[[ 1.56 -0.73  1.56  1.50 -1.29  1.35  1.01  2.82  1.40  1.19 -0.58  1.66]
 [ 6.80 -5.55  6.80  6.79 -5.61  6.77 -4.44  3.45  6.74  6.33 -5.59  6.39]
 [-5.91  6.26 -5.90 -5.93  6.10 -5.97  5.98 -1.41 -5.84 -5.36  6.37 -5.21]
 [ 4.21 -2.69  4.15  4.31 -2.23  4.44 -5.11 -2.81  3.81  2.71 -3.08  2.10]]
->
[[ 4.21 -2.69  4.15  4.31 -2.23  4.44 -5.11 -2.81  3.81  2.71 -3.08  2.10]
 [-5.91  6.26 -5.90 -5.93  6.10 -5.97  5.98 -1.41 -5.84 -5.36  6.37 -5.21]
 [ 6.80 -5.55  6.80  6.79 -5.61  6.77 -4.44  3.45  6.74  6.33 -5.59  6.39]
 [ 1.56 -0.73  1.56  1.50 -1.29  1.35  1.01  2.82  1.40  1.19 -0.58  1.66]]

[[ 0.74  0.61 -0.22 -0.33 -0.74 -0.47 -0.22  0.70]
 [ 0.30  1.29 -0.02 -0.42 -0.12  0.30  0.39 -0.47]
 [-0.16  7.07  0.31 -2.12  0.14  1.26  1.63 -3.54]
 [ 0.31  0.96  0.08 -0.43 -0.37 -0.09  0.01  0.03]]
->
[[ 0.31  0.96  0.08 -0.43 -0.37 -0.09  0.01  0.03]
 [-0.16  7.07  0.31 -2.12  0.14  1.26  1.63 -3.54]
 [ 0.30  1.29 -0.02 -0.42 -0.12  0.30  0.39 -0.47]
 [ 0.74  0.61 -0.22 -0.33 -0.74 -0.47 -0.22  0.70]]

[[ 1.23  3.83  2.44  3.80 -3.07  0.11  0.31  2.11  1.13  3.07  0.82 -0.50
   1.92 -0.56 -6.55]
 [ 0.47  1.82 -0.74 -0.90 -6.53 -3.39 -1.65  2.89  0.67 -1.48 -1.92  0.11
   4.47 -0.28  4.73]
 [ 0.68  0.27 -0.55 -6.24  0.12 -0.10  1.01 -4.80  0.31  1.62  2.51 -0.05
  -4.21  1.00 -3.91]
 [ 3.56  0.42  0.88 -1.46  2.91 -2.54  0.49 -0.80  0.16 -1.73 -1.95 -0.48
  -1.67 -0.13  0.62]
 [ 1.62 -3.74  0.85 -3.93  6.41 -1.09 -1.66  4.41  1.53  4.99  0.08  0.31
   1.82 -0.02  1.63]
 [-4.78 -0.49 -1.39  0.21 -3.70 -2.24  3.16  0.56 -0.84  4.03  0.51  0.01
  -0.84  0.08 -0.30]]
->
[[-4.78 -0.49 -1.39  0.21 -3.70 -2.24  3.16  0.56 -0.84  4.03  0.51  0.01
  -0.84  0.08 -0.30]
 [ 1.62 -3.74  0.85 -3.93  6.41 -1.09 -1.66  4.41  1.53  4.99  0.08  0.31
   1.82 -0.02  1.63]
 [ 3.56  0.42  0.88 -1.46  2.91 -2.54  0.49 -0.80  0.16 -1.73 -1.95 -0.48
  -1.67 -0.13  0.62]
 [ 0.68  0.27 -0.55 -6.24  0.12 -0.10  1.01 -4.80  0.31  1.62  2.51 -0.05
  -4.21  1.00 -3.91]
 [ 0.47  1.82 -0.74 -0.90 -6.53 -3.39 -1.65  2.89  0.67 -1.48 -1.92  0.11
   4.47 -0.28  4.73]
 [ 1.23  3.83  2.44  3.80 -3.07  0.11  0.31  2.11  1.13  3.07  0.82 -0.50
   1.92 -0.56 -6.55]]

[[-0.32 -1.96  2.16  2.36  1.93 -2.38 -2.96 -1.67 -1.88 -0.88]
 [-0.18 -1.96  2.70 -0.40  0.52 -1.30 -5.54 -3.57 -3.61  1.73]
 [ 2.73 -1.96 -0.27 -0.69 -0.83 -0.89 -0.34  0.56 -0.36  3.98]
 [-0.24 -1.96  1.31  2.09  2.52 -1.91 -3.50 -0.82  0.18 -2.46]]
->
[[-0.24 -1.96  1.31  2.09  2.52 -1.91 -3.50 -0.82  0.18 -2.46]
 [ 2.73 -1.96 -0.27 -0.69 -0.83 -0.89 -0.34  0.56 -0.36  3.98]
 [-0.18 -1.96  2.70 -0.40  0.52 -1.30 -5.54 -3.57 -3.61  1.73]
 [-0.32 -1.96  2.16  2.36  1.93 -2.38 -2.96 -1.67 -1.88 -0.88]]

[[-3.15  3.32  0.55]
 [-1.19  3.61 -7.12]]
->
[[-1.19  3.61 -7.12]
 [-3.15  3.32  0.55]]

[[ 1.40 -0.90 -4.60  3.85 -0.21 -0.73  4.02  3.10  0.84  2.23 -1.58  2.77
  -0.16 -5.00  2.27  3.13]
 [ 3.73 -0.26  3.35  1.74 -0.21  3.67  3.04  4.70 -5.07  1.85 -3.34  0.60
   1.19 -5.91 -3.73 -0.97]]
->
[[ 3.73 -0.26  3.35  1.74 -0.21  3.67  3.04  4.70 -5.07  1.85 -3.34  0.60
   1.19 -5.91 -3.73 -0.97]
 [ 1.40 -0.90 -4.60  3.85 -0.21 -0.73  4.02  3.10  0.84  2.23 -1.58  2.77
  -0.16 -5.00  2.27  3.13]]
---
[[-2.20  5.45  0.12 -1.39]
 [-1.31  0.28  2.23 -1.67]]
->
[-2.20  0.28]

[[ 0.23 -4.39  3.24  4.91 -5.45]
 [-0.27  3.43 -3.06  5.00  6.82]
 [-0.04  1.67 -4.14  3.23 -1.91]]
->
[ 0.23  3.43 -4.14]

[[ 3.25  5.04 -5.26]
 [-4.03 -2.21  1.88]
 [-4.40  1.22 -0.01]
 [ 3.22  1.59 -3.06]
 [ 4.25  3.24 -2.91]]
->
[ 3.25 -2.21 -0.01]

[[ 1.99  3.70]
 [-1.56 -1.88]
 [ 3.99  5.56]
 [-0.41 -1.35]]
->
[ 1.99 -1.88]

[[-5.15  4.03 -0.76  1.92]
 [ 2.77 -3.90  3.24  3.69]
 [-2.40  5.83 -0.76  2.56]]
->
[-5.15 -3.90 -0.76]

[[-1.56  3.81  0.58]
 [-0.94 -6.33 -2.69]
 [-1.43 -4.18  0.37]
 [ 1.63  0.27  0.26]]
->
[-1.56 -6.33  0.37]

[[-3.64  1.32 -3.90 -2.53 -3.61]
 [ 2.96 -1.51  5.39  1.99  1.23]
 [ 4.72  2.17 -1.85 -1.70 -1.32]
 [ 4.40  1.14  1.82 -1.34 -3.28]]
->
[-3.64 -1.51 -1.85 -1.34]
